[[136 151 120 133 103 155 140 131 130 127 128 123 141 131 128]
 [128 121 120 126 133 124 125 138 137 135 133 134 131 128 121]
 [133 128 142 120 130 124 147 149 136 119 121 131 141 132 122]
 [139 117 132 121 135 126 104 148 138 125 130 129 139 142 133]]
:
[[128 121 122 133]
 [131 128 132 142]
 [141 131 141 139]
 [123 134 131 129]
 [128 133 121 130]
 [127 135 119 125]
 [130 137 136 138]
 [131 138 149 148]
 [140 125 147 104]
 [155 124 124 126]
 [103 133 130 135]
 [133 126 120 121]
 [120 120 142 132]
 [151 121 128 117]
 [136 128 133 139]]

[[123 113 134]
 [124 131 129]
 [123 133 135]
 [128 128 119]
 [121 131 130]
 [135 122 125]
 [119 130 125]
 [128 126 121]
 [121 135 129]
 [108 102 138]
 [132 125 121]]
:
[[134 129 135 119 130 125 125 121 129 138 121]
 [113 131 133 128 131 122 130 126 135 102 125]
 [123 124 123 128 121 135 119 128 121 108 132]]

[[133 123 103]
 [115 130 146]
 [128 128 128]
 [127 129 128]
 [132 121 121]
 [129 130 125]]
:
[[103 146 128 128 121 125]
 [123 130 128 129 121 130]
 [133 115 128 127 132 129]]

[[123 105 144]
 [128 128 128]
 [115 132 129]
 [101 139 120]
 [128 130 126]
 [129 128 129]
 [147 104 131]
 [127 131 122]
 [126 128 128]
 [104 142 132]]
:
[[144 128 129 120 126 129 131 122 128 132]
 [105 128 132 139 130 128 104 131 128 142]
 [123 128 115 101 128 129 147 127 126 104]]

[[128 131 126 128 133 128 127 128 128 128 129 129 128 128 125]
 [129 128 132 129 123 126 128 128 121 128 126 128 127 126 133]
 [129 137 122 131 141 130 126 129 133 128 134 133 130 121 125]
 [129 125 133 129 125 128 130 128 126 128 129 130 127 124 131]
 [128 129 134 127 127 122 129 129 105 128 121 125 124 130 130]]
:
[[125 133 125 131 130]
 [128 126 121 124 130]
 [128 127 130 127 124]
 [129 128 133 130 125]
 [129 126 134 129 121]
 [128 128 128 128 128]
 [128 121 133 126 105]
 [128 128 129 128 129]
 [127 128 126 130 129]
 [128 126 130 128 122]
 [133 123 141 125 127]
 [128 129 131 129 127]
 [126 132 122 133 134]
 [131 128 137 125 129]
 [128 129 129 129 128]]

[[119 129 130 131 137 137 141]
 [114 128 121 127 125 139 121]
 [123 129 130 132 112 137 107]
 [118 129 129 128 134 132 155]
 [114 128 129 128 120 133 118]
 [133 138 129 133 128 133 117]
 [154 127 129 129 122 108 126]
 [118 129 123 124 124 128 115]
 [130 128 127 129 131 130 135]
 [101 125 135 128 130 139 124]]
:
[[141 121 107 155 118 117 126 115 135 124]
 [137 139 137 132 133 133 108 128 130 139]
 [137 125 112 134 120 128 122 124 131 130]
 [131 127 132 128 128 133 129 124 129 128]
 [130 121 130 129 129 129 129 123 127 135]
 [129 128 129 129 128 138 127 129 128 125]
 [119 114 123 118 114 133 154 118 130 101]]

[[134 129 132 127 138 139 124 132]
 [136 125 115 140 125 108 137 132]
 [117 135 126 125 125 124 121 129]
 [113 116 109 133 114 111 137 126]
 [123 133 135 118 126 128 129 122]
 [122 134 135 121 135 118 131 125]
 [130 128 137 129 131 142 125 133]
 [128 129 127 137 136 127 127 122]
 [109 105 126 144 125 112 149 130]]
:
[[132 132 129 126 122 125 133 122 130]
 [124 137 121 137 129 131 125 127 149]
 [139 108 124 111 128 118 142 127 112]
 [138 125 125 114 126 135 131 136 125]
 [127 140 125 133 118 121 129 137 144]
 [132 115 126 109 135 135 137 127 126]
 [129 125 135 116 133 134 128 129 105]
 [134 136 117 113 123 122 130 128 109]]

[[128 128 127 127 126 126 126 127]
 [129 132 122 130 124 123 122 124]
 [128 129 125 128 126 125 125 126]
 [126 129 115 131 123 120 125 117]
 [135 115 131 117 107 109 111 110]
 [129 133 109 143 128 123 133 112]
 [127 132 121 129 124 123 122 125]
 [141 110 139 115 103 106 110 107]
 [127 127 128 126 127 127 127 128]
 [131 120 129 122 116 117 119 117]
 [129 132 119 130 121 120 120 121]
 [114 113 131 116 129 131 135 129]]
:
[[127 124 126 117 110 112 125 107 128 117 121 129]
 [126 122 125 125 111 133 122 110 127 119 120 135]
 [126 123 125 120 109 123 123 106 127 117 120 131]
 [126 124 126 123 107 128 124 103 127 116 121 129]
 [127 130 128 131 117 143 129 115 126 122 130 116]
 [127 122 125 115 131 109 121 139 128 129 119 131]
 [128 132 129 129 115 133 132 110 127 120 132 113]
 [128 129 128 126 135 129 127 141 127 131 129 114]]

[[133 132]
 [147 103]
 [135 125]
 [109 119]
 [137 128]
 [122 127]
 [120 128]
 [128 122]]
:
[[132 103 125 119 128 127 128 122]
 [133 147 135 109 137 122 120 128]]
---
[[128 152 136 143]
 [124 121 144 100]
 [130 106 134 135]
 [130 157 135 125]]
:
[143 144 106 130]

[[126 122 126]
 [115 124 151]
 [134 124 114]
 [116 117 146]]
:
[126 124 134]

[[134 107 144]
 [131 117 152]
 [132 120 144]]
:
[144 117 132]

[[ 99 125 136]
 [120 149 131]
 [128 122 119]
 [131 124 120]
 [133 113 119]]
:
[136 149 128]

[[140 142 147 119 121]
 [142 116  99 103 126]
 [127 127 126 127 128]]
:
[121 103 126]

[[130 119 107 147]
 [126 136 149 110]]
:
[147 149]

[[136 133 115 145 104]
 [140 145 123 149 111]
 [137 137 117 148 105]
 [136 130 112 142 103]
 [139 141 120 149 108]]
:
[104 149 117 130 139]

[[110 138]
 [155 147]]
:
[138 155]

[[122 130 130 137 122]
 [129 107 131 138 129]
 [128 116 130 134 128]
 [151 149 117 121 151]
 [122 130 131 137 122]]
:
[122 138 130 149 122]
